In the rows, 128 means zero.
Here are made-up elements, facts about them, and rows of numbers that follow some of those facts. Name the element behind each unnamed row.

Named rows:
[130 103 133 145 113 138 132 145 149 111 136 142 126 139 151 115 164 132
 111  95 112 130 120 114 131 116  98 119] -> (1029)
[129 129 117 130 100 115 160 126 119 155 166 131 154 180 113 133 172 147
 105 120  97 141 122 119  89  94  88  79] -> (26)
[120  95 136 145 111 129 133 131 160 122 131 141 126 118 133 138 153 123
 114 120 124 124 104 127 152 117 102 120] -> (437)
[ 94  81 112 106 137 126 155 126  89 120 114  98 131  98 134  87 132 143
 177 123 137 116 105 175 121  91 137 157] -> (1110)
[136 124 135 141 112 124 119 128 152 120 126 132 113 122 134 155 145 128
 108 124 117 131 119 112 126 120 109 110] -> (495)
[137 124 136 150 115 125 118 122 150 124 125 139 114 120 133 153 143 128
 103 123 122 129 118 110 132 117 108 111] -> (1036)
[128 107 113  84 141  87 149 103  91 104  83  75 100  84 105 141 123 108
 188 154 146 113  98 160 127 101 149 144] -> (436)
[165 174 131 149 140 140 132 114 138 138 127 167 155 124 142 137 130 100
 139 124 142 145 140 105 151 133 121 136] -> (811)
[150 160 140 137 137 123 129 133 134 146 131 145 131 128 127 132 146 120
 115 118 121 142 130 104 145 141 123 128] -> (627)
[162 164 142 139 130 120 124 126 126 141 134 156 118 131 119 146 153 112
 122 132 121 147 127  98 150 137 129 114] -> (1699)
[172 181 141 147 132 132 112 109 139 129 114 154 150 133 149 149 132  94
 145 128 137 143 139  97 152 136 128 132] -> (46)
[105 118 127 118 122 117 143 120  90 121 116 102 135 115 134  91 136 138
 180 135 133 129 109 162 128  90 157 128] -> (1710)
[154 147 116 143 119 148 142  62  96  87 105 154 178 117 162 127  96  80
 246 161 173 139 104 149 168  74 141 155] -> (331)
[133 158 127 122 122 125 129  89  93 104  95 114 163 121 147 118 111 104
 217 149 152 127 112 147 136  84 151 139] -> (1456)
[138 146 143 152 110 112 134 131 152 122 125 138 121 124 132 135 158 120
 112 117 117 139 124 109 138 114 111 110] -> (995)
[ 79 135  94 107 114 108 197 122  62 182 159 105 216 181 115  54 168 164
 166 121 111 141 125 180  75  50 127 101] -> (859)
[122 109  93 119 148 166 120 120 154 143 132 135 148 113 152 156 101 115
 137 117 138 118 128 111 130 145 112 147] -> (236)
[147 138  92 116 138 157 122 106 124 153 143 126 119 142 123 187 104 122
 111 137 124 130 134  88 102 135 114 111] -> (929)
[112 100  96 117 141 156 125 133 151 148 136 130 146 122 142 152 119 126
 119 122 125 112 125 109 120 150 111 134] -> (438)
[142  95 137 109 148 137 112 151 157 112 125 124 115 149  98 129  93 123
  96 136 145 100 159 143 124 180 137 133] -> (802)
[129 168 139 141 107  98 121 127 146  92 152 132 102 124 105 128  95 117
 115 138 118 155 139 114 142 139 117 127] -> (424)

How the elements are related:
(1008)	broval	g; (101)	broval	a; (1019)	broval	c; (1029)	broval	a; (1036)	broval	a; (1041)	broval	d; (1053)	broval	g
(108)	broval	e; (1085)	broval	d; (1105)	broval	e; (1110)	broval	a; (1119)	broval	e; (1120)	broval	a; (1134)	broval	a
(1140)	broval	a; (1167)	broval	e; (1187)	broval	d; (1207)	broval	d; (1210)	broval	d; (124)	broval	d; (125)	broval	a
(1254)	broval	c; (1277)	broval	b; (1279)	broval	a; (1303)	broval	a; (1314)	broval	c; (133)	broval	e; (1342)	broval	e
(1344)	broval	d; (1359)	broval	b; (136)	broval	b; (1362)	broval	c; (1375)	broval	f; (138)	broval	g; (1390)	broval	d
(1396)	broval	f; (140)	broval	d; (1400)	broval	c; (1408)	broval	b; (1413)	broval	a; (1455)	broval	a; (1456)	broval	c
(1471)	broval	a; (1496)	broval	e; (15)	broval	e; (1512)	broval	g; (1537)	broval	c; (1543)	broval	c; (1554)	broval	b
(1564)	broval	b; (157)	broval	g; (1607)	broval	c; (1616)	broval	c; (1642)	broval	a; (1646)	broval	b; (1654)	broval	e
(1670)	broval	d; (1675)	broval	b; (1676)	broval	d; (1686)	broval	b; (1694)	broval	d; (1699)	broval	b; (1710)	broval	c
(1713)	broval	d; (1719)	broval	b; (1723)	broval	a; (1729)	broval	f; (1739)	broval	d; (1743)	broval	g; (1745)	broval	a
(177)	broval	c; (19)	broval	f; (192)	broval	b; (209)	broval	g; (211)	broval	e; (236)	broval	d; (237)	broval	b
(242)	broval	g; (250)	broval	b; (26)	broval	a; (287)	broval	e; (31)	broval	g; (331)	broval	c; (333)	broval	e
(349)	broval	c; (356)	broval	d; (357)	broval	c; (367)	broval	e; (401)	broval	e; (421)	broval	c; (424)	broval	f
(425)	broval	a; (429)	broval	a; (433)	broval	a; (436)	broval	a; (437)	broval	a; (438)	broval	d; (443)	broval	d
(451)	broval	g; (458)	broval	c; (46)	broval	b; (49)	broval	a; (495)	broval	a; (513)	broval	a; (538)	broval	e
(543)	broval	a; (552)	broval	a; (569)	broval	f; (578)	broval	g; (590)	broval	b; (597)	broval	e; (598)	broval	a
(599)	broval	c; (6)	broval	g; (60)	broval	d; (623)	broval	e; (625)	broval	e; (627)	broval	b; (630)	broval	a
(642)	broval	e; (644)	broval	a; (66)	broval	d; (666)	broval	b; (667)	broval	b; (677)	broval	b; (679)	broval	a
(68)	broval	e; (688)	broval	a; (726)	broval	c; (729)	broval	d; (731)	broval	b; (758)	broval	c; (762)	broval	d
(767)	broval	a; (773)	broval	b; (785)	broval	b; (787)	broval	f; (790)	broval	a; (791)	broval	a; (794)	broval	b
(802)	broval	e; (807)	broval	e; (811)	broval	b; (818)	broval	c; (825)	broval	a; (829)	broval	c; (839)	broval	a
(846)	broval	f; (859)	broval	c; (88)	broval	c; (883)	broval	c; (901)	broval	b; (906)	broval	d; (910)	broval	a
(929)	broval	d; (934)	broval	a; (939)	broval	a; (948)	broval	g; (951)	broval	g; (960)	broval	d; (981)	broval	a
(990)	broval	g; (995)	broval	c; (997)	broval	b; (1008)	vudrer	(787); (1008)	vudrer	(906); (1008)	vudrer	(1554); (1008)	vudrer	(192)
(1008)	vudrer	(1729); (108)	vudrer	(787); (108)	vudrer	(1676); (108)	vudrer	(1053); (1110)	vudrer	(642); (1110)	vudrer	(1616); (1187)	vudrer	(26)
(1187)	vudrer	(68); (1187)	vudrer	(623); (1187)	vudrer	(211); (1207)	vudrer	(140); (1207)	vudrer	(1719); (1210)	vudrer	(758); (1210)	vudrer	(513)
(1210)	vudrer	(49); (1210)	vudrer	(367); (1277)	vudrer	(236); (1277)	vudrer	(997); (1277)	vudrer	(630); (1279)	vudrer	(1254); (1279)	vudrer	(140)
(1279)	vudrer	(209); (1279)	vudrer	(569); (1342)	vudrer	(990); (1359)	vudrer	(825); (1359)	vudrer	(192); (136)	vudrer	(758); (136)	vudrer	(1646)
(136)	vudrer	(1029); (136)	vudrer	(211); (1455)	vudrer	(802); (1455)	vudrer	(1400); (1455)	vudrer	(1739); (1455)	vudrer	(1512); (1456)	vudrer	(901)
(1456)	vudrer	(46); (15)	vudrer	(1646); (15)	vudrer	(101); (15)	vudrer	(1303); (15)	vudrer	(349); (1642)	vudrer	(349); (1642)	vudrer	(846)
(1654)	vudrer	(543); (1675)	vudrer	(68); (1686)	vudrer	(356); (1686)	vudrer	(1362); (1686)	vudrer	(1564); (1686)	vudrer	(995); (1686)	vudrer	(1729)
(1686)	vudrer	(1616); (1694)	vudrer	(1344); (1694)	vudrer	(437); (1710)	vudrer	(458); (1710)	vudrer	(726); (1710)	vudrer	(157); (1710)	vudrer	(767)
(1710)	vudrer	(1036); (1710)	vudrer	(642); (1713)	vudrer	(1537); (1713)	vudrer	(901); (1713)	vudrer	(1314); (1743)	vudrer	(794); (1743)	vudrer	(287)
(1743)	vudrer	(138); (331)	vudrer	(773); (331)	vudrer	(125); (331)	vudrer	(811); (331)	vudrer	(846); (331)	vudrer	(46); (357)	vudrer	(787)
(357)	vudrer	(773); (357)	vudrer	(513); (357)	vudrer	(1670); (357)	vudrer	(133); (357)	vudrer	(124); (357)	vudrer	(46); (429)	vudrer	(623)
(436)	vudrer	(787); (436)	vudrer	(1041); (436)	vudrer	(6); (436)	vudrer	(1390); (578)	vudrer	(495); (578)	vudrer	(731); (599)	vudrer	(802)
(599)	vudrer	(1041); (599)	vudrer	(1314); (625)	vudrer	(666); (625)	vudrer	(1396); (625)	vudrer	(1375); (625)	vudrer	(1512); (677)	vudrer	(140)
(677)	vudrer	(543); (679)	vudrer	(1140); (679)	vudrer	(26); (729)	vudrer	(1496); (785)	vudrer	(597); (785)	vudrer	(425); (785)	vudrer	(88)
(790)	vudrer	(236); (790)	vudrer	(773); (790)	vudrer	(1362); (790)	vudrer	(630); (790)	vudrer	(1554); (790)	vudrer	(349); (829)	vudrer	(960)
(829)	vudrer	(401); (859)	vudrer	(758); (859)	vudrer	(26); (859)	vudrer	(929); (859)	vudrer	(367); (883)	vudrer	(26); (883)	vudrer	(1739)
(883)	vudrer	(133); (883)	vudrer	(1729); (910)	vudrer	(1400); (910)	vudrer	(177); (910)	vudrer	(49); (934)	vudrer	(1019); (934)	vudrer	(192)
(934)	vudrer	(209); (939)	vudrer	(576); (948)	vudrer	(1396); (948)	vudrer	(1119); (981)	vudrer	(811); (1029)	migukar	(140); (1041)	migukar	(66)
(1053)	migukar	(66); (1105)	migukar	(1496); (1105)	migukar	(211); (1110)	migukar	(333); (1120)	migukar	(209); (1187)	migukar	(951); (124)	migukar	(829)
(1254)	migukar	(1694); (1254)	migukar	(1085); (1277)	migukar	(1699); (1279)	migukar	(1359); (1314)	migukar	(939); (1342)	migukar	(1554); (136)	migukar	(108)
(1362)	migukar	(1303); (138)	migukar	(1616); (1390)	migukar	(1359); (1396)	migukar	(425); (1400)	migukar	(785); (1400)	migukar	(424); (1413)	migukar	(1745)
(1413)	migukar	(543); (1471)	migukar	(1207); (15)	migukar	(598); (1512)	migukar	(1187); (1512)	migukar	(1743); (1543)	migukar	(1390); (1554)	migukar	(839)
(1564)	migukar	(767); (1616)	migukar	(929); (1670)	migukar	(597); (1694)	migukar	(590); (1694)	migukar	(1085); (1710)	migukar	(1396); (1719)	migukar	(125)
(1723)	migukar	(177); (1739)	migukar	(538); (1743)	migukar	(1710); (177)	migukar	(19); (192)	migukar	(429); (211)	migukar	(1456); (236)	migukar	(1607)
(237)	migukar	(1694); (242)	migukar	(1739); (250)	migukar	(901); (333)	migukar	(1362); (356)	migukar	(1408); (357)	migukar	(1564); (367)	migukar	(1455)
(367)	migukar	(1134); (421)	migukar	(140); (421)	migukar	(543); (429)	migukar	(1134); (437)	migukar	(401); (437)	migukar	(818); (438)	migukar	(990)
(443)	migukar	(667); (443)	migukar	(1729); (451)	migukar	(356); (538)	migukar	(242); (552)	migukar	(1676); (552)	migukar	(1187); (590)	migukar	(1314)
(590)	migukar	(939); (598)	migukar	(901); (6)	migukar	(138); (623)	migukar	(644); (625)	migukar	(785); (644)	migukar	(1564); (677)	migukar	(101)
(688)	migukar	(791); (762)	migukar	(1187); (790)	migukar	(951); (794)	migukar	(731); (807)	migukar	(331); (825)	migukar	(981); (829)	migukar	(513)
(846)	migukar	(436); (859)	migukar	(1207); (859)	migukar	(1471); (883)	migukar	(46); (906)	migukar	(1537); (906)	migukar	(1654); (951)	migukar	(599)
(960)	migukar	(108); (990)	migukar	(1314)

Name these rows:
No name comes twice in this set of rows, the named rows included.
[110 114 121 114 111 126 119 101  83 116 115 106 136 131 126 125 128 141
 181 159 138 117 100 150 120  90 153 129]  (939)
[ 98 100 113 110 119 120 139 110  76 128 120  97 142 129 124  99 125 149
 178 146 132 119 107 171 112  86 141 131]  (910)
[106 106 120  97 115 110 125 110  76 114 113  93 133 130 110 122 135 135
 188 161 133 114  93 165 119  95 147 118]  (1455)
[148 105 143 126 131 148 108 130 145 110 138 154 104 170  98 155  84 121
  99 163 149 106 144 134 143 178 136 126]  (401)
[104 130 100 109 138 137 176 126  54 170 154 136 199 164 140  43 155 152
 183 112 132 141 128 170 108  91 143 140]  (136)
[145 146 145 154  94 112 125 119 143 109 136 155 108 127 124 154 155 110
 126 137 116 145 106 103 163 116 117  98]  (818)
[171 168 142 142 136 125 126 112 126 130 119 163 130 122 135 154 143 103
 135 128 131 142 137 100 148 135 129 136]  (901)
[130 122 109 140 126 159 137  77  88 108 111 136 175 119 167 116  93 114
 215 149 168 128 113 163 132  82 130 157]  (1642)
[137 157 132 152 104 120 149 127 132 138 146 147 149 162 126 126 170 129
 112 117 108 151 128 112 117  97 105  95]  (758)
[119 104 142 118 151 143 112 161 163 129 129 123 132 158 115 116  90 143
  81 124 147 101 171 148 108 183 133 140]  (1105)
[ 90  86 144 129 150 184  85 139  53 125 132 114  36 136 119 100  36 202
  98 179 166 111 158 191 100 149 219 137]  (1654)
[132 158 144 121 106  78 115 135 134  87 127 119 117 132 102 135 127 106
 116 124 111 135 147 107 124 148 123 126]  (1729)
[145 119 102 111 137 146 113 111 138 137 126 126 109 121 123 191 111 108
 129 141 128 115 125  90 127 151 123 123]  (1676)

The same elements again, as new rows of numbers:
Named rows:
[120 138 114 176  92  94 128 129  98 134 119 134 157 126 125 154 120 111
 142 110 145 142 128 145 135 160 108 118] -> (1396)
[155 134 114 161 104 121 147 123 141 151 134 144 140 128 111 161 113 126
 134 108 142 147 130 138 138 163 132 104] -> (367)
[155 141 115 138 115 141 163 109 136 115 143 147 116 140 119 173 127 117
 109 112  98 134 118 140 116 132 134 112] -> (513)
[119 144 145 182 132  83 141 123  84 136 122 136 111 145 121 186 123  96
 149 129 119 138 154 146 104 132 106 124] -> (811)
[124 154 130 169 119  90 130 116  97 147 107 133 138 120 136 173 122  99
 134 120 116 139 125 155 120 134 108 104] -> (731)
[117 131 131 193 109  84 150 139  90 135 132 133 118 154 108 175 119 105
 158 125 141 135 160 142 120 156 105 133] -> (846)
[163 128 104 152 113 125 159 132 132 121 126 158 138 126 117 154 127 112
 117  99 112 148 126 130 138 167 125 127] -> (356)
[162 130 104 154 115 123 161 136 127 121 130 159 134 132 116 158 126 114
 119 102 111 145 130 130 134 166 124 130] -> (124)
[159 127 105 145 100 141 157 116 137  95 140 135 142 137 106 157 128 109
 114 102 112 142 118 120 132 152 123 125] -> (598)
[ 65  57 179  50 131 110  50 102 115 122  74 110  93  59 147  64 167  69
 233 173 142 130  98 128 162 187  92 148] -> (677)
[107 131 124  49 158 143 101 136 135 127 152 191 116 125 187 125 155 145
 106 122 151 103 131 136  86 146 119 158] -> (599)
[158 131 121 148 124 120 154 122 131 127 133 161 124 132 126 162 127 120
 121 100  88 147 118 153 129 151 133 111] -> (1085)
[162 145 105 137 115 136 146 131 138 109 123 143 148 147 120 155 135 116
 117  93 115 138 129 123 134 169 126 123] -> (1616)
[165 138  97 164 116 146 153 154 125 128 121 168 123 122 126 146 106 115
 131 125 112 140 119 125 126 165 135 133] -> (762)
[148 109 150 194 108  86 142 163 147 157 115 109 174 130 162 144 104 102
 147 126  95 115 152 165 129 131  77 115] -> (590)
[152 141 139 147 145 126 160 129 122 111 144 147  87 179 106 185 133 116
 141 112  98 137 155 130 107 152 137 126] -> (349)
[ 78 112 157  92 152  91  88 108 112 151 136 157 122  99 170 139 144 120
 136 139 180 117 142 143  98 131  96 141] -> (785)
[165 145 105 137 114 139 150 132 144 118 121 145 141 143 124 156 132 118
 120 102 114 134 128 125 133 164 128 118] -> (1400)
[159 154 117 134 125 136 149 121 135 124 122 148 122 150 129 166 135 118
 123 103  92 136 122 143 125 153 138 106] -> (458)
[156 141 113 135 110 140 160 110 133 112 135 146 117 135 122 168 129 113
 114 113  89 135 113 142 122 136 134 112] -> (839)
[110 100 140  54 146 144 117 100 159 125 169 171 105 109 159 135 146 140
 110 131 160 112 129 130  96 128 122 141] -> (910)

Name these rows:
No name comes twice in this set of rows, the named rows included.
[158 124 114 157 123 120 164 139 124 116 135 158 119 141 110 162 128 112
 127 107 109 143 140 128 128 165 123 136]  (236)
[158 140  91 133  95 143 159 128 136 105 128 145 146 129 130 150 132 111
 100 107 101 127 113 132 130 147 118 129]  (825)
[169 145 128 139 133 145 148 105 162 147 132 143 118 140 118 177 114 131
 126 110 123 141 127 136 125 146 154  83]  (758)
[156 130 116 161 104 125 148 122 144 153 132 141 138 126 108 161 111 127
 137 110 147 149 130 138 141 163 133 100]  (211)
[128 135 126 168 104  97 125 124 103 138  90 119 144 112 125 150 124  85
 155 130 121 140 122 139 141 155 102 115]  (1719)
[ 97 119 108  23 126 141 101 116 136 106 145 185 140  91 200 105 177 132
  82 113 128 100  96 150 103 138 101 160]  (934)
[100 100 131  72 133 117 105 131 138 139 157 174 128 108 158 117 152 138
 130 121 185 117 141 134 112 164 105 158]  (625)
[149 134 108 160  99 114 146 133 121 127 130 144 147 135 111 154 127 117
 135 102 126 149 127 137 139 172 119 122]  (333)
[100  71 138  28 122 153  88 106 146  89 126 142 109  84 148  79 171 103
 160 139 131 121  95 118 142 173 108 161]  (1279)
[157 139 116 135 115 143 159 107 142 119 138 145 116 132 121 170 124 117
 114 116 100 135 114 140 119 133 137 105]  (49)
[129 150 113 177 107  87 136 136  95 133 109 135 161 124 134 162 125  97
 122 112 135 135 139 138 124 147  92 128]  (1554)
[130 116 124  54 148 152 102 109 194 161 161 176 155 101 172 129 132 163
  87 113 217 111 140 118 105 144 128 124]  (883)
[116 103 133  62 149 141  99 125 149 107 156 165 133 126 149 119 152 137
 125 115 178 121 142 105 110 166 115 160]  (1710)
[179 113 134 151 118 129 162 173 179 131 131 129 159 162 163 136 123 122
 129 107  67 105 151 157 129 149 103 126]  (1314)
[124 165  87 156  92  89 120 139  93 132  95 144 193 103 167 142 140  98
  96  99 126 128 114 153 130 148  82 130]  (192)

